Below is a small trained network, with its code and all its weights. Each question gives an input and a class and asks what happens when units are switched off, that is, made to give their printed mean instead of their output.

import numpy as np


def w(rows, s, z=0):
    codes = np.array(rows[::2]) - 128.0
    scale = np.full(codes.shape[1], s)
    scale[-1] = z or s
    return codes * scale


def norm(h):
    return h / np.sqrt((h * h).mean(-1, keepdims=True) + 1e-5)


def f(y):
    return np.maximum(y, 0)


def log_softmax(a):
    a = a - a.max(-1, keepdims=True)
    return a - np.log(np.exp(a).sum(-1, keepdims=True))


def net(x, mask):
    res = np.array(x, float).reshape(1, 5) / 4 @ E
    u = 0
    for l in range(4):
        y = f(norm(res) @ A[l][:, :-1].T + A[l][:, -1])
        res = res + np.where(mask[u : u + 4], y, B[l][:, -1]) @ B[l][:, :-1]
        u += 4
    return log_softmax(norm(res)[-1] @ U[:, :-1].T + U[:, -1])


A, B = {}, {}
E = w([
[114,178,115,147,127,170,103],'x0',
[112,187,3,177,82,178,49],'x1',
[99,173,149,125,30,210,160],'x2',
[84,140,81,77,165,67,166],'x3',
[172,174,126,139,61,162,137],'x4',
],0.0054)
A[0] = w([
[82,192,66,253,63,133,104,87],'L0N0',
[97,111,199,90,103,99,179,15],'L0N1',
[217,109,175,202,106,168,138,5],'L0N2',
[181,88,193,130,123,138,136,113],'L0N3',
],0.0061,0.0017)
B[0] = w([
[84,135,79,21,126,190,65,252],'L0N0',
[88,155,92,82,114,188,254,192],'L0N1',
[223,96,184,128,147,170,76,184],'L0N2',
[154,92,130,81,55,105,75,192],'L0N3',
],0.0064,0.0047)
A[1] = w([
[166,155,118,39,104,181,122,252],'L1N0',
[145,120,253,88,136,176,128,150],'L1N1',
[90,85,145,132,205,19,124,98],'L1N2',
[176,134,111,119,93,224,136,111],'L1N3',
],0.007,0.0028)
B[1] = w([
[80,93,168,125,180,175,149,254],'L1N0',
[172,125,105,93,91,53,124,202],'L1N1',
[137,190,51,254,128,118,139,202],'L1N2',
[114,101,113,166,199,91,78,198],'L1N3',
],0.008,0.0071)
A[2] = w([
[141,140,91,255,150,112,171,66],'L2N0',
[157,119,113,90,104,105,117,76],'L2N1',
[164,94,100,95,88,69,159,253],'L2N2',
[180,81,179,104,133,129,80,47],'L2N3',
],0.0072,0.00042)
B[2] = w([
[102,240,85,232,81,28,146,253],'L2N0',
[191,186,143,147,175,155,100,158],'L2N1',
[2,143,122,185,122,164,113,210],'L2N2',
[162,171,119,103,141,52,122,215],'L2N3',
],0.0079,0.0041)
A[3] = w([
[253,89,174,133,79,85,63,21],'L3N0',
[119,113,114,245,108,104,126,6],'L3N1',
[95,205,44,84,113,247,38,14],'L3N2',
[71,173,66,102,191,97,56,89],'L3N3',
],0.006,0.0014)
B[3] = w([
[238,132,105,88,4,71,110,178],'L3N0',
[32,217,56,138,97,143,112,180],'L3N1',
[210,46,147,183,193,254,88,254],'L3N2',
[153,121,127,227,90,193,139,232],'L3N3',
],0.0067,0.0063)
U = w([
[100,217,67,224,131,56,160,148],'0',
[250,131,188,36,89,51,97,161],'1',
[168,98,110,162,185,251,76,186],'2',
[48,137,213,2,134,110,254,2],'3',
],0.0093,0.00093)

Each question gives the input, the list of numbers given to net, and the class t.
The units are the neurons (one row each of A and B). Each row of codes is followed by its name. A weight is (code - 128) times the scale printed after its matrix; where a second scale follows, it is the last column's (A, B and U).
mask holds one flag per neuron, layer by layer. A switched-off neuron (its flag False) gives its mean, the last column of its row in B, instead of its output. The means were averaged over made-up inputs and are rounded, as every weight is.
A unit's drop is (log p(t) with every unit on - log p(t) with that unit switched off) / (log p(t) with every unit on - log p(t) with every unit switched off).
unit that matters most: the unit with the biggest drop
top k neurons: the k neurons with the biggest drops, biggest first
top k neurons in layer l: the k neurons of layer l with the biggest drops, biggest first
drop of u: that unit's drop, to one decimal
input [-4,-7,-3,-6,-3], class 1: top 2 neurons => L0N3; L2N0
input [8,-7,2,4,-6], class 3: top 3 neurons => L0N1; L2N0; L1N3
input [1,-8,-1,-2,6], class 1: top neuron in layer 3 => L3N0
input [-4,-7,-2,6,7], class 3: top 2 neurons => L0N1; L2N0
input [-7,-7,3,-5,-7], class 3: top 2 neurons => L0N1; L2N2
input [-4,-8,-1,7,-4], class 0: top 3 neurons => L1N2; L0N0; L1N0
input [-5,-8,-3,2,-1], class 0: top 4 neurons => L1N2; L0N0; L1N0; L2N2
input [3,-7,-5,-2,0], class 0: top 2 neurons => L1N2; L2N2
input [-6,-8,-4,-3,-2], class 0: top 4 neurons => L1N2; L0N0; L2N2; L1N0
input [-2,3,-5,-6,3], class 1: top 2 neurons in layer 0 => L0N2; L0N1
input [1,-5,3,1,-6], class 3: drop of L0N1 => 1.4
input [-7,-6,-6,-3,-2], class 0: drop of L1N2 => 1.0
input [-7,-8,-5,7,2], class 0: drop of L1N2 => 1.7
input [1,-8,0,-2,-5], class 3: drop of L3N3 => 0.1
input [1,-1,3,6,3], class 3: unit that matters most => L1N2
